In the rows, 128 means zero.
Each row is followed by its class; each block has classes of its own.
[ 99 145 101 120 130 146 145  86  95 133 178 102 119 170 177 144  92 124
  52 125 129 112 174 143 157 148 140 108 173 160 114 129 131 102 158]
q807
[119 129  99 112 133 108 142 104 132 139 139 106 108 132 130 117 121  74
 108 158  85 115 124 143 108 121 119 119 137 134 107 141 129 132 144]
q221
[118  92 124 125 173  96 173 158 135 193 117 144 146 103 148 128 105  47
 113 133  77 126 151 108  88 118 121 130 155 120  92 144 123 169 111]
q584
[100  47 119 164 116 126 115  76  88 154  61 104 101 175 140  86 150 167
 174 178 147 128 118 121 132 114 129 123 117 119 191 130 110 133 119]
q587
[ 93  91 137 136 100 192 154 141 163 134 148  97 104 125 100 130 137 169
 148 142 107 162  98 153 133 152  94 141 126 120 130  66 135 155  86]
q584
[129  61 111 125 128 141 104 114 119 139 103 101 121 183 138 108 150 168
 159 153 169 117  95 119 148 109  87 120 131 132 124  94 105 127 115]
q956
[152 190  89  62  82 162 118 105 114 167 156  76 139 156 120 123 143 140
 185 130 147 139  93 114 130 156  99 155 108 119 115 123  93 116  72]
q484
[150 193  88  73  60 157 142  96  65 165 133  50 180 118 101 118 165 164
 217 142 101 151  68 122 123 169 140 152 107 101 132 131 130 144  47]
q858
[111 132  87 129 129 143 163  92 104 112 183  65 128 157 160 160  88 120
  96  94 139 108 155 172 125 167 168 105 196 181  96 150 139 111 131]
q639
[130 144 110 116 133 134 132  99  75 132 204 107 140 164 185 154  73 108
  77 114 136 116 166 168 160 170 149 109 191 154 104 138 155  95 143]
q639
[150 150  91  98 142  89 141 102 165 148 149 127 152 130 113 107 135  83
 126 144 122 137 100 135  97 108 121 141 128 128  83 164 118 141 132]
q221
[112  99  94 132 105 176 141 169 152 102 143 116 125  91 100 126 139 156
 158 143 127 151  94 140 113 127  87 138 105 105 121 107 145 184 117]
q858
[128  76  87 124 153 134 109  72  88 171 114 116 130 159 122  79 137 151
 141 185 168 123 121 122 127 117 153 103 141 112 137 130 159 158 128]
q584
[150 112  66  88 146 112 158 104 147 144 151 142 125 146 129 130 119  75
 117 169  82 120 108 130 110 100  84 131 113 132  95 151 129 151 141]
q484
[133 130 167 117  53 158 167 200 131 100 163 117  83  58  93 115 175 203
  82 121 139 150  96 140 163 104  70 128  54  70 126 146  93 114  85]
q807
[131 146 102 127 134 141 152  56 105 116 171  99 127 160 159 156 102 111
  91 135  84 117 139 174 151 162 154 113 177 172 113 119 139 111 157]
q858
[184 154  77  59 109 158  99  95 109 157 170 107 183 158 104 102 141 178
 195 136 153 137  76 121 126 148 129 134 122 117 112 123 132 135  90]
q956
[118  92  82 135 119 146 101  76  78 166 123 115 102 145 158  88 137 130
 156 188 166 127 108 107 148 115 126 121 125 122 134 122 115 162 107]
q484
[126  95  88 111  93 165 137 154 189  99 131  87 145 121 105  96 135 177
 187 154 124 152  99 150 138 136  70 148 107 113 175 121 122 149 125]
q484
[157 186  95  76  58 156 127  79 147 168 156  80 165 179 141 134 149 187
 164 122 136 151  97 133 129 163 125 130 127 139 143 124 103 100 113]
q807
[137  95  96 104 108 154 107  59 102 187 117 121 118 164 135  66 143 144
 180 189 147 120  95 109 135 112 120 126 124 116 117 114 135 132 105]
q956
[149 124  77 105 128 111 185 124 141 129 134 123 183 145 147 118 126  87
 110 142  95 110 112 115 102  71  86 113 129 135  92 168 130 141 162]
q484
[115  83  87 136 139 135 153  82  88 194 119 184 148 132 145  94 153 159
 165 185 145 114 115  67 112  98 125 106 137  94 111 163 159 150  87]
q807
[ 80 128 131 136 115 160 122  97  92 109 133  96  79 158 141 170  89  91
  66 139  83 117 165 144 137 145 140  96 151 165 127 121 128 103 158]
q587
[110  72  96 147 104 127 102  99  76 149 109 126 115 162 133 110 150 143
 180 174 138  91 103 102 129 122 119 100 141 124 119 119 148 131  70]
q639
[157 185 105  80  80 144  98 107 110 162 128  94 165 140 126 111 154 155
 193 132 131 137  94 114 137 165 124 153 111 115 136 126  89 136  96]
q858
[101 149 110 133 141 148 137 114 116 104 169  88 115 145 145 138 101 104
  83 109  96 106 154 146 118 177 139 117 169 169 103 110  82 133 152]
q52
[101  53  78 163 146 126 120 106 102 179 108 135 121 188 205 118 114 132
 141 168 137 125 139  84 126 100  94 100 162 145 139 118 114 147 119]
q484
[167 123  75  63 134 145 150  94 155 149 159 120 111 123 119 124 127  87
 120 168 101 121  96 135 115  93  98 116 108 140  86 149 127 149 155]
q484
[ 92 114 126 110  99 185 152 180 148 122 152 124 132  85 102 138 145 156
 132 125 152 149 106 127 137 121  96 132 106 105 118 105 166 163  98]
q807
[127 129 128 126 122 132 138  58 101 119 143 123  84 140 137 192  98  65
 139 113  92 108 116 190 178 203 181 111 178 193  93  94 153 120  74]
q956
[135 100 104 121 145 115 154 112 139 131 137 129 138 152 128 104 123  95
 119 151  82 107 124 131 109  89  99 121 131 134 111 137 126 131 165]
q587
[ 94 112 131 131 152 135 125 101  76 197 153 115  68 107 161 100 103 127
  32 150 116 102 202  74 113 110 146  84 163 123 129 160 102  99  87]
q584
[ 56 148 108  99  65 191  99 129 161 105 119 114 127 132  58 121 154 141
 138 163 127 145 123 120 143 116  94 143  76 105 146  88 189 133 133]
q587
[114  72  84 152 125 133 109  75 106 153 115 112 129 150 135  85 144 172
 161 169 168 127 118 116 129 117 146 120 148 129 139 127 140 147 106]
q639
[134 166  83  71 156  93 116 124 157 125 220  59 147 116 187 148 106 144
  32  99 177 142 189 150 220 106 148 136 150 171 166 191 123  98 178]
q484
[107  61 101 152 133 146 121 113 107 163 107 146 115 141 170  68 109 161
 133 162 184 142 147 114 136 111 115 111 148 109 152 121 164 162 148]
q639
[102 122 120 127  85 173 142 166 169 103 138  91 105  99  97 141 151 171
 141 129 148 154  89 127 115 115  90 145  97 114 146 101 125 160 108]
q807
[ 90 154 109 110 126 128 168  61 107 153 164 103 139 148 157 176 126 109
  65 139  81 103 159 127 130 150 159 106 169 159 125 156 136  93 122]
q807
[104 102  71 112  97 181 174 172 166  96 154  96 139 117  97 120 129 167
 164 109 131 145  95 136 115 113  68 141 108 135  99 101 158 170  97]
q52
[ 92  93 113 137  78 159 142 191 135 101 150  95 109 123  97 156 140 152
 140 151 106 133  91 126 121  99  69 126  99 105 120 115 157 143  86]
q584
[129 102 114 103  81 155 115 178 124  87 182  84 139 108  97 159 112 124
 113 162 126 144  92 164 144 120  60 155  96  94 131 122 148 140  86]
q584
[ 85 121  92 108  94 187 142 160 157 115 146  99 131 101  91 128 146 155
 154 125 145 137  95 102 110 103  94 145 104 118 111 105 154 171  91]
q956
[146 155 133  88 113 133 126 106 106 171 162  21 136 158 130 138 128 107
 186 112 179 117  87 151  79 199 126 145 162 123 140 128  86 117  23]
q584
[202 162 119  86  79 146  88 133  74 187 173  79 186 107 138  97 138 156
 206 106 208 168  55 112 111  84 153 169  94 108 140 117 142 156  45]
q956
[132 132 130 127 158 124 172  52 113 129 174 138 120 147 167 164  94  97
  57 109 126  94 166 174 137 171 170 100 191 172 116 152 129  91 133]
q807
[105 115 129 125  97 164 125 169 156 129 143 101 136  94 111 125 139 142
 128 150 140 155 109 124 124 105  92 149 104  94 150 106 143 165 126]
q584
[126  79  74 144 139 138 134  66  82 133 129 142 144 138 136  83 142 174
 154 172 151 130  92 113 145 110 135 116 131 130 127 128 145 184 113]
q52
[122  72 106 131 122 126 131  85  98 172  94 120 136 134 133 102 158 152
 166 178 145 114 111 118 143 115 145 105 130 111 153 144 155 150 106]
q584
[130 130 123 146 129 140 173 107  72 114 175  85 130 158 172 143  91 121
  81 103 131 101 150 171 144 154 140 110 180 144 113 129 122 111 138]
q584
[143  99  77 118 137 104 168  97 135 118 136 132 101 165 116 133 120  79
 115 161  87  94  99 146 101 103  93 127 120 133  87 142 128 157 148]
q584
[147  82  86 132 115 144 104  56  96 168 125 127 100 128 135  94 143 150
 165 186 167 132 107 138 138 121 153 111 132 118 131 121 159 149 126]
q639
[108 146 100 139 119 147 147  82  98 115 176  92  90 172 164 160  92 112
  83 109 135 111 153 168 141 180 150 115 181 169  80 128 109 109 147]
q639
[141 102  76 111 142 134 126  73  96 128 135 134 148 140 130  98 151 167
 166 165 194 121  92 121 176 101 132 113 125 123 148 144 182 158 112]
q484
[ 89  85  78 116 103 165 148 162 147 114 164 121  96 102 107 165 127 123
 149 155 117 143 102 137 140  89  84 134  92 129 128 114 208 160  80]
q484
[106 196 127 108  99 150 172 174 175 118 183  59 148 100 132 132 152 150
 113  88 123 123 133 112 104 151  68 139 149 110 118 127  84 103  96]
q858
[169 180  93  63  85 126 106  99  97 168 156  88 174 166 133 119 146 130
 173 131 153 127  85 127 120 156 111 157 108 115 106 154  85 121  75]
q858
[138 158  66  68  72 139 127 125 114 179 149  78 198 141 141 139 129 136
 168 117 102 157  99 116 104 154 119 129 127 137 109 152 104 146  69]
q221
[174 106  62  92 169 129 135 176 153  94 203 130  95 126 125 168  93 103
 138 113 124 146  80 172 135 154  88 157 119 149  35 149  73 208 146]
q858
[ 98 117 166 167 152 141 148  98  96 100 125  67 102 135 109 116 104 133
  85  96 134 137 138 145  99 159 152 142 163 152 146 123  55 124  73]
q587
[148 100 100  90 133 120 143 140 166 148 117 132 105 166 153 122 112  94
 123 148  91 107 139 135 114 102  71 107 116 143 106 135 126 113 202]
q52
[131 112  98 110 113 115 198  86 122 166 121 129 134 175 151 137 139  97
 159 168   8  88  95 108  94 122  85  97 150 134  98 132 137 111 118]
q956
[108  79  90 139 125 143 116 114 117 173 101 124 100 159 170 122 112 131
 131 152 159 141 144 115 113 122 115  80 156 137 104 139 129 127 138]
q221
[ 71  63  77 139  91 148 170  84  96 197  75 205 148 153 152 126 141 120
 128 170 133 134 128  84 133  86 109 109 111 120  85 129 190 166  82]
q807
[186 182  90  58  73 140 119 116  97 153 166  80 196 137 106 118 163 179
 171 115 155 123  73  99 118 124 106 155 100 112 108 149  72 120  47]
q807
[143  50  78 156 148 103 112  85  85 142 126 131 150 194 154 102 107 169
 107 163 179 132 142 139 162  81 140 104 151 138 131 146 169 119 131]
q584
[149 125  79  68 137 127 184 123 178 132 163 113 137 133 112 109 122 117
 107 126 103 122 114 137 103 104  80 115 121 145  77 160 136 132 137]
q52
[123  82 110 135 164 142 108 160  74 155  96  92 126 100 152  91 112 141
 162 132 167 144 150 122 131 134 152 102 148 119 171 101 163 177 148]
q52
[116 137  98  97 117 122 159 113 143 131 142 128 152 138 115 124 149 101
 103 161  65 120 103  98 110  92  68 137 105 113 103 144 102 150 144]
q587
[115  62  84 121 134 143 114  69 120 154 120 150 187 144 103  65 162 158
 193 172 169 109 113 125 148 124 138 108 139 116 128 135 177 146  87]
q587

Next block, with new classes.
[133 117 183  82  91 143 126 168  87 117 160 210 135  95 128 168 156 139
 164 154 138 170 130 129 195 107 157 111 158 128 103 178 100 143 147]
q69
[118 135 202  72  90 179 174 203 126  93 140 163  89 139 102 136 183 104
 159 132 112  35 165 180 118 170 205 153 196 216 117 151  80 172 134]
q40
[ 98 117 208 129 157 137 125 131 140 139 161 113 115 153 163 211 171  86
 163 141  78 126 177 129 102 112 142 144 170 154  72 121 110 137 146]
q437
[157 109 178 105  68 145 174 132 117 121 126 151  90 123 130 143 104 114
 128 110  66 109  76 120 129 125 119 117 158 157 117 160  47 176 153]
q519
[162 118 210  83 107 170 139 203  98  88  99 102 128 116 135 141 109  65
 139 135 129 140 117 140 158 165 161 196 185 137 119 142  87 130 131]
q443
[144  79 146 109 131 121 114 108 147 196 140 149 135 118 144 176 113 128
 108 126  89 193 121 105 111 109 132 104 173 102 108 158 112 130 160]
q155
[154  97 151 149  94 106 116 139 143 148 135  72 144 125 176 145 111 114
 170 147 192 126 161  99 107 115  75 167 131 140  74 136 148 124 137]
q437
[142 107 209 107 161 147 178 130 133 121  87  74 160 118 150 151  25  88
 167 121  94  92 132  68 164 197 143 180 179 140  85 158 102 122 167]
q737
[108 121 162 143 134 127 149 147 102 168 144 143 131 160 150 184 133 127
 156 135 123 168 146 125 117  90 105 115 155 116  88 139 154 127 128]
q519
[124 153 186 128 126 127 134 107 127 119 135 126 202 139  83 157 212 132
 142 161 192  87 150 165 114 123 128 116 202 143  80 159  96 109  90]
q40
[103 162 135 167 102  76  99 189 160  99 118  76 113 141 109  42 187 150
 135 117 169  99 124 111 125 128  98 135 107 191  93 130 175 149 128]
q89
[122 125  70 162 170 108 150  76 132 142 117 128 165 125  90 125  98 127
 117 122 134 149  99  95 124 115  74 114 109 115 146 129  97 101 125]
q89
[114 132 142 122 114 158 148 188 105  86 130 133  69 154  76 157 149  92
 147 151 117 132 110 131 153 115 132 136 120 165 163 110 119 123 124]
q211
[138 120 117 139 124 108 110 144 125 151 151 159 116 110 143 179 122 135
 116 116 124 192 113 105 154 102 122 120 130 117  97 125 136 143 144]
q211
[136 112 125 142 110 149 119 144  94 112 117  96 106 118 143 112 139 115
 125 154 175 157 136 125 137 109  97 141 146 131 127 119 140 116 112]
q519
[143 182 121 105 128 153  80 201  66 106  99 102 105 119  93 136 142 147
  85 100 173 173 131 188 189 116 141 147 171  85 112 158 144 100  72]
q737
[ 98 151 123  89 161 189 118 169 120  71 108 100  76 112 161  73 166 107
  91 156  95 148  72 152 176 165 151 136 109 101 150 118 102  97  82]
q69
[115 180 110 148  98 117  99 219 149  59  84 134 114  93 103  88 144 134
  73 111  92 178  31 151 198 118 136 161 105 106 158 171 170 141 111]
q69
[135 127 159 111 131 139 188  76 129 133 119 134 169 123 125 141 118 123
 136 141 156 109 135 116 136 134 142 121 165 126  79 159  89 141 141]
q69
[150 115 132 147  88 105 120 195  96 125 105 145 132 131 124 121  96 161
 169 113 169 167 124 101 158 111  90 143 104 122 117 160 173 132 148]
q437
[154  89 177  92  71 161 209 143 133 165 144 215 107  96 160 204  70 151
 197 161 124 157 138  92 158 116 134 119 218 164  77 210  93 163 208]
q69
[126 117 188 121 115 149 139 220 109 126 181 185  70 142 112 202 204 143
 183 157 171 135 159 133 185 118 125  97 169 172 105 125 114 201 116]
q519
[141 103 136 132  88 112 100 147 148 122 130 129  85 113 156 114 118 160
 155 145 155 150 129  69 163 125 120 114  95 137 128 126 154 146 156]
q437
[122 117 121 162 108 104 184 120 216 155 104 155 128 120 158  55  96 147
 140 110 118 127 101  91  88 127 116 110 134 180 125 145 166 147 163]
q637
[133 109 125 118 154 149 117 129 179 154 177 187 107 100 155 175 154 147
 139 177 108 145 136  75 142 137 139 107 176 143  86 124 113 121 146]
q211
[117 105 136 100 119 128 109 151 114 164 154 193 155 104 175 129 160 148
 121 109 103 197 103 154 143 114 184 110 150  81  99 135 123 151 142]
q443
[150 161  44  94 104 186  98  82 131  77 134  80  61 133 168 146 104 126
  98 168 108  35 143 133  89 181 162 176  78  77 144  83 115  72 105]
q443
[122 167  87 173 141 129 121 112  98 126 118 128 172 112  80 140 187 185
 102  97 168 147 112 178 127  91 114  83 187 105 123 143 136 113  86]
q637
[162  98 123 167 125  96 131  86 177 177 161 115 155 148 145 166 125 138
 176 131 216  88 196  50  73 109  89 131 124 167  42 107 172 152 153]
q637
[127 151 125 139 140 141 145 114 104 119 120  93 180  99 150 101 119 103
 106  93 165 118 131 161 124 156 154 149 119 114 159 123 118 101  84]
q40
[106 123 161 101 157 123  89 175  60 122 129  50 108 177 128 216 161  70
 129 138 151 155 193 138 127  99 119 182 158 143  35 122 137 130 133]
q155
[114 117  90 151 138 113 177 101 165 147 124 125 191 117 103 159 117 113
 133 154 181 106 190  74 102 132 134 131 173 195 112 149 130 104 140]
q155
[110 123 107 118 119  93 103 129 113 157 167 171 173 108 160 175 192 147
 124  80 100 136 163 182 122 132 151  98 156 142  71 138  81 159 141]
q737
[ 97 107 108 126 135 121 193 133 181 142 116 154 194 129  73 103 143  78
 122 125 128 116  92 150 133 124 162 137 142 146 132 149  85 143 121]
q737
[150  72 124 132  98 137 153 157 134 158 165 187 135 106 123 191 126 141
 178 157 140 138 130  79 135 120 109 110 169 173 103 138 107 139 162]
q211
[160 134 101 117 127 190 178  66 173 114 121 116  49 139 165 105 105 142
 125 167 138  77 136 108 102 184 126 111 120 143 146 117 105 121 135]
q155
[104  96 158 125 118 123 157 137 157 153 102  67 165 143  97 144 120 100
 144 147 122 138 102  33 116  83 113 142 189 177  47 171 120 120 168]
q69
[115 107 113 102 136 116 119 154 178 152 126  74 140  90 183 195 174 105
  81 129 130 133 145 117 110 146 137 136 241 202  19 125  67 154 118]
q637
[119 126 114 126  90 121 151 117 145 122 147 112 103 133 119 174 149 112
 128 162 167  82 161 134 113 143 147 123 112 163 133 106 110 133 111]
q89
[ 92 154 189 117 174 129 174 143 135 130 148  99 100 147 124 182 148  86
 122  91  60  91 141 144 129 163 173 128 167 165 106 108  68 168 132]
q211
[ 77 111 207 108 167 141 185 163  54  88 120  99 103 149 160 208 103  50
 174 151 127  99 230 153 164 170 184 197 158 157  99  98 136 172 163]
q519
[130 111  98 121 158 112  79 123 131 162 137 137 159 120 137 129 168 168
 103 147 150 184 110 100 137 108  87  94 156 103  64 152 122 108 115]
q155
[131 170 100 125 110 132 125  90  88 121 146 142 125 121 121 149 140 157
 124 134 163 117 168 142 124 115 141 112 135 124 106 141 119  92 122]
q89
[ 93  79 137 104 113  77  99 166 133 110 110  62 208 177  40 223 152  22
 157 205 207 104 202  84 140 101 149 206 128 167  66 115 153  98 134]
q737
[112  96 114 112 159 164 158 152 159 107 149 188 121  56 145 157 126 164
 157 143  73 119  56  70 209 150 142 105 208 180  87 150  60 186 160]
q637
[132  97 105 129  77 116 151 106 121 140 121 132 148 140  74  95 151 126
 133 158 186 122 119 118 102 107 119 105 110 139 135 134 106 103 127]
q89
[114 135 123 105 127 158 138 147  68 108 133 150 110 119 110 149 130 114
 125 171 150 149 119 164 162 125 145 143 117  83 137 141 107  78  96]
q89
[161 151 153  97 114 156 165  73 140 138 149 215 158 150  67 184 140 103
 106 138  90  95 137 185  72  98 142  98 178 140 154 143  73  97  90]
q211
[138  98 127 146 129 159 191  63 113 150 143 162  73 107 192 187  75 147
 140 116 113  89 218 163  83 151 160 145 173 146 108 130 148 186 194]
q155
[112  95 147 139 129 113 131 147  78 156 108 104 160 172 134 152 130 108
 164 111 145 190 117 150 101  82  68 136 136 130 102 135 147 121 143]
q40
[ 90 112 180  82 147 132 167 148 100 123 123 125 142 158  99 222 182 113
 152 181 156 112 192 156 146 144 153 110 225 183  72 146  87 148 131]
q155
[160 103 159 115 113 142  97 147 114 115 111 121  78 146 121 157 112 143
 160 156 153 161 115  99 153 108  90 120 138 122 120 122 159 130 142]
q637
[149 163 187  96 145 133  47 208  61 111 126 106  76 119 176 126 111 119
 122  98 148 180 171 135 164 150 126 178 113  94 111 138 158  91 112]
q40
[135 123 114 109 133 135 111  94 132 180 158 161 124 117 131 192 159 135
  82 144 106 186 111 163 126  83 118  87 190  68 115 144  76 127  99]
q519
[135 185 156 151 108 137  88 163 131 132 158 143 109  98 176 118 177 178
 115  98 134 150 147 146 121 123 159 121 165 116  99 144 160 120 113]
q443
[159 120 119 114 143 125 105 134  83 165 134 150 217 116  94 170 113 136
 142 132 155 121 181 122 108 124 117 159 175  71  90 181  96  52 114]
q437
[155 102 170  91 116 113 139 169  77 159 144 194 177 146  88 248 143 119
 155 103 107 141 127 174 126 107 117 128 195 116  59 172  62 158 138]
q637
[ 98 130 162 124 105 129  82 176  83  89 142 130 114 127 115 171 194 114
 140 161 151 152 135 109 159 109 147 139 112 141 101 131 131  97 122]
q40
[110 141 121  95 133 160 138 123  85 118 140 129  90 110 168 114  92 148
 128 115 114 118 123 145 162 123 154 133 109  94 125 136 140 138 121]
q69
[140 135 123 108 102 122 108 114 113 137 126 118 157 115 127 108 129 137
 111 108 129  96 131 193 115 121 133 147 158  93  93 161 113 119 113]
q737
[113 110 118 101 142 149 105 170 105 127 106  75 115 147 123 109 132 105
 123 164 127 157 111 113 125 125 103 149 139 115 118 146 131  69 116]
q155
[ 87  98 177  64 150 157 186 118 149 119 137 233 130 154 121 192 186 149
 182 185 108 112 143 146 173 169 196  61 194 179 115 124  85 190 163]
q40
[128 150 144 142 104 120 100 172  91  86 141 107  72 134 108 140 146 114
 141 133 172 143 133 133 167 112 112 145  76 139 144 111 147 134 114]
q89
[115 129  99 157 107 103 141 129 112 136 119 135 159 141 117 187 135 149
 147 114 148 157 120 164 146  97 104 117 142 122  96 147 148 148 140]
q737
[134 137 111 148 140 136 140  96 144 135 101  94  80 160 113 117 117 131
 110 130 147 146 136 110 100 122 102 108 117 140 149 103 149 113 125]
q89
[116   8 143 110 148  73 201 130 108 202  88 118 245 156  99 101  69  78
 178 138 222 146 185 109 112 137 128 158 148 135  97 141 153 165 183]
q155
[ 85 106 125 142  95 165 157 154  63 104 125 106 113 111 165 134 159 125
 161 165 157 130 151 197 112 118 146 166 175 125 114 125 142 114 139]
q443
[164 112 181 111  82 171  94 178  88 105 135 146  87 104 183 147 109 124
 147 160 125 172 130 101 163 123 126 141 142 127 129 135 161 108 127]
q519
[110 106 123 106 161 126 136 119 119 153 116 100 170 118 133 158 126  92
 104 125 116 164 125 141 123 111 115 143 174 111  98 146  89 119 121]
q69
[133 106 123 124 110 117  74 168 138 146 128 116  86 121 133 137 134 156
 121 121 124 166 130 100 138  97 114 118 139 130 122 130 148 140 133]
q437
